-1.94 -2.37 2.90 2.66
1.08 1.60 -3.68 -4.65
4.05 -5.90 -3.36 -4.47
0.68 6.40 -0.03 2.18
->
0.68 6.40 -0.03 2.18
4.05 -5.90 -3.36 -4.47
1.08 1.60 -3.68 -4.65
-1.94 -2.37 2.90 2.66

5.10 0.83 -4.34 -7.13 -5.67 -0.89 4.14 6.33 4.56 0.31 -3.61 -4.91 -3.43 -0.49 2.11 3.35
5.09 -0.88 -6.58 -5.79 0.71 5.96 4.77 -0.86 -4.75 -3.65 0.18 2.96 3.34 2.10 -0.13 -2.96
5.11 0.87 -4.30 -7.11 -5.72 -0.94 4.10 6.33 4.58 0.37 -3.54 -4.93 -3.49 -0.55 2.06 3.34
5.10 -4.06 -6.08 3.35 5.30 -2.60 -4.23 1.15 3.44 1.73 -1.98 -4.49 0.34 5.79 0.11 -6.48
5.09 -4.92 -4.61 5.49 2.39 -4.83 -1.05 3.32 2.27 -1.61 -4.47 1.25 5.59 -2.93 -5.26 4.74
5.07 -0.16 -5.83 -6.83 -2.23 3.92 6.31 3.29 -1.96 -4.83 -3.65 -0.22 2.60 3.46 2.73 1.11
->
5.07 -0.16 -5.83 -6.83 -2.23 3.92 6.31 3.29 -1.96 -4.83 -3.65 -0.22 2.60 3.46 2.73 1.11
5.09 -4.92 -4.61 5.49 2.39 -4.83 -1.05 3.32 2.27 -1.61 -4.47 1.25 5.59 -2.93 -5.26 4.74
5.10 -4.06 -6.08 3.35 5.30 -2.60 -4.23 1.15 3.44 1.73 -1.98 -4.49 0.34 5.79 0.11 -6.48
5.11 0.87 -4.30 -7.11 -5.72 -0.94 4.10 6.33 4.58 0.37 -3.54 -4.93 -3.49 -0.55 2.06 3.34
5.09 -0.88 -6.58 -5.79 0.71 5.96 4.77 -0.86 -4.75 -3.65 0.18 2.96 3.34 2.10 -0.13 -2.96
5.10 0.83 -4.34 -7.13 -5.67 -0.89 4.14 6.33 4.56 0.31 -3.61 -4.91 -3.43 -0.49 2.11 3.35

-3.99 1.92 0.36 -5.57 -6.01 0.58 -3.04 5.73 -0.70
-3.23 5.97 1.27 -4.54 5.09 -5.36 -2.74 4.96 -1.99
-2.52 6.42 -1.56 -4.09 -5.38 2.17 -5.61 1.44 2.15
-6.39 -2.84 -2.30 2.78 -6.67 4.07 5.55 -2.29 0.25
5.38 2.19 3.76 4.63 -2.22 -6.70 6.16 3.48 4.08
1.88 -0.71 -4.49 -2.06 4.48 -4.99 3.88 3.83 1.56
4.22 -4.70 0.51 -5.70 0.67 4.26 1.74 -5.69 -5.09
0.90 6.75 -1.43 -1.26 -2.39 -0.35 1.82 -0.18 4.66
-2.25 5.30 -2.74 1.74 0.75 5.62 3.01 5.17 -2.01
->
-2.25 5.30 -2.74 1.74 0.75 5.62 3.01 5.17 -2.01
0.90 6.75 -1.43 -1.26 -2.39 -0.35 1.82 -0.18 4.66
4.22 -4.70 0.51 -5.70 0.67 4.26 1.74 -5.69 -5.09
1.88 -0.71 -4.49 -2.06 4.48 -4.99 3.88 3.83 1.56
5.38 2.19 3.76 4.63 -2.22 -6.70 6.16 3.48 4.08
-6.39 -2.84 -2.30 2.78 -6.67 4.07 5.55 -2.29 0.25
-2.52 6.42 -1.56 -4.09 -5.38 2.17 -5.61 1.44 2.15
-3.23 5.97 1.27 -4.54 5.09 -5.36 -2.74 4.96 -1.99
-3.99 1.92 0.36 -5.57 -6.01 0.58 -3.04 5.73 -0.70

-2.16 3.03 -4.92 -0.79 -4.25 -4.77
-0.30 -5.65 2.86 -2.56 6.41 2.62
1.54 -6.30 2.76 2.61 6.07 2.85
-2.56 -0.42 -4.89 -5.03 -2.35 -4.79
0.21 -6.36 -1.76 -1.58 2.49 -1.46
1.51 -5.24 1.87 3.85 5.19 1.94
->
1.51 -5.24 1.87 3.85 5.19 1.94
0.21 -6.36 -1.76 -1.58 2.49 -1.46
-2.56 -0.42 -4.89 -5.03 -2.35 -4.79
1.54 -6.30 2.76 2.61 6.07 2.85
-0.30 -5.65 2.86 -2.56 6.41 2.62
-2.16 3.03 -4.92 -0.79 -4.25 -4.77

-0.93 2.89 2.04 1.78 0.20 1.53 2.14 -0.75 0.78 1.17
0.64 -0.13 0.37 -1.02 0.85 -0.96 -1.81 -0.34 -0.19 -0.88
-1.65 -3.17 -3.90 -2.28 -3.11 -3.18 -0.49 -2.20 -3.17 -1.06
1.60 2.59 1.24 -2.61 -0.86 -1.03 -3.34 2.25 -1.16 -2.92
-3.65 -1.27 -0.71 2.94 1.29 1.46 2.70 -4.05 1.67 2.61
-2.37 -0.20 0.68 5.76 2.63 3.10 5.52 -2.50 2.87 5.14
-3.61 -1.24 -0.89 2.56 0.84 0.51 2.31 -5.03 1.28 2.86
-1.03 1.33 -0.70 -0.62 -2.49 -0.51 0.06 -0.68 -0.52 0.22
1.74 2.81 3.12 1.03 2.09 1.41 -0.71 1.46 2.23 -0.02
->
1.74 2.81 3.12 1.03 2.09 1.41 -0.71 1.46 2.23 -0.02
-1.03 1.33 -0.70 -0.62 -2.49 -0.51 0.06 -0.68 -0.52 0.22
-3.61 -1.24 -0.89 2.56 0.84 0.51 2.31 -5.03 1.28 2.86
-2.37 -0.20 0.68 5.76 2.63 3.10 5.52 -2.50 2.87 5.14
-3.65 -1.27 -0.71 2.94 1.29 1.46 2.70 -4.05 1.67 2.61
1.60 2.59 1.24 -2.61 -0.86 -1.03 -3.34 2.25 -1.16 -2.92
-1.65 -3.17 -3.90 -2.28 -3.11 -3.18 -0.49 -2.20 -3.17 -1.06
0.64 -0.13 0.37 -1.02 0.85 -0.96 -1.81 -0.34 -0.19 -0.88
-0.93 2.89 2.04 1.78 0.20 1.53 2.14 -0.75 0.78 1.17

3.75 -0.17 3.76 5.73 -0.21 -1.36 0.53
3.57 3.76 -0.26 -0.76 0.11 2.82 1.25
-1.21 -4.31 2.50 1.93 1.37 -5.45 1.18
1.82 0.52 -3.32 -1.65 2.20 2.12 -5.68
4.42 -0.85 -0.08 0.42 -0.93 -2.72 1.84
-5.18 -2.41 3.33 2.19 2.51 -3.40 1.67
-0.43 4.28 -0.04 -0.16 2.11 5.62 -1.74
-2.09 -0.20 -1.62 -5.16 3.58 -1.03 0.11
6.86 2.62 -3.09 -1.93 -2.02 1.07 1.37
-2.37 -3.91 0.03 -3.31 0.15 -5.93 3.57
0.50 2.61 0.33 -0.38 -3.01 0.88 5.16
-2.62 4.26 -0.69 -3.33 -0.11 4.86 -0.27
->
-2.62 4.26 -0.69 -3.33 -0.11 4.86 -0.27
0.50 2.61 0.33 -0.38 -3.01 0.88 5.16
-2.37 -3.91 0.03 -3.31 0.15 -5.93 3.57
6.86 2.62 -3.09 -1.93 -2.02 1.07 1.37
-2.09 -0.20 -1.62 -5.16 3.58 -1.03 0.11
-0.43 4.28 -0.04 -0.16 2.11 5.62 -1.74
-5.18 -2.41 3.33 2.19 2.51 -3.40 1.67
4.42 -0.85 -0.08 0.42 -0.93 -2.72 1.84
1.82 0.52 -3.32 -1.65 2.20 2.12 -5.68
-1.21 -4.31 2.50 1.93 1.37 -5.45 1.18
3.57 3.76 -0.26 -0.76 0.11 2.82 1.25
3.75 -0.17 3.76 5.73 -0.21 -1.36 0.53

0.97 0.24 -1.45 1.18 1.12 0.87 0.07
5.30 -2.08 -1.01 0.31 7.09 -2.69 -2.39
-0.51 0.04 2.07 -0.76 0.00 -0.83 -0.01
-0.16 -1.06 -1.45 0.21 0.38 -0.27 -1.29
-0.44 2.01 2.02 0.09 -0.88 1.65 2.04
3.10 -1.79 -0.63 -0.78 3.44 -0.57 -2.09
1.31 -0.93 -0.41 -0.44 0.84 0.64 -1.14
->
1.31 -0.93 -0.41 -0.44 0.84 0.64 -1.14
3.10 -1.79 -0.63 -0.78 3.44 -0.57 -2.09
-0.44 2.01 2.02 0.09 -0.88 1.65 2.04
-0.16 -1.06 -1.45 0.21 0.38 -0.27 -1.29
-0.51 0.04 2.07 -0.76 0.00 -0.83 -0.01
5.30 -2.08 -1.01 0.31 7.09 -2.69 -2.39
0.97 0.24 -1.45 1.18 1.12 0.87 0.07
---
0.84 1.18
1.05 6.38
-2.80 4.00
->
0.84 6.38

0.00 0.00 0.54 0.00
-2.51 0.00 -3.22 5.80
1.10 3.64 0.83 -1.40
-2.96 -3.75 -0.78 5.57
-2.32 0.00 0.41 0.75
->
0.00 0.00 0.83 5.57

0.57 -1.62 -4.45 -6.52 -0.61
-1.07 -3.58 4.34 -6.83 3.01
-1.25 -3.58 3.61 -7.19 2.91
->
0.57 -3.58 3.61

-4.95 6.03 -2.23 -5.77
-1.81 -6.44 7.27 0.85
->
-4.95 -6.44

-1.47 -0.32 -4.28 -5.41
-4.46 1.29 2.03 4.62
0.31 2.85 0.72 5.69
-1.92 4.35 -4.94 -5.03
0.89 6.19 -0.19 0.48
->
-1.47 1.29 0.72 -5.03

2.91 -1.18 3.21 -1.69 -4.05
-2.44 -2.41 1.58 -0.47 0.79
-1.63 1.44 -4.13 4.91 5.60
->
2.91 -2.41 -4.13

0.77 0.02 -2.06 1.61
3.04 7.18 -1.12 6.34
->
0.77 7.18

-5.64 4.83
-4.10 -0.32
-2.67 5.14
->
-5.64 -0.32
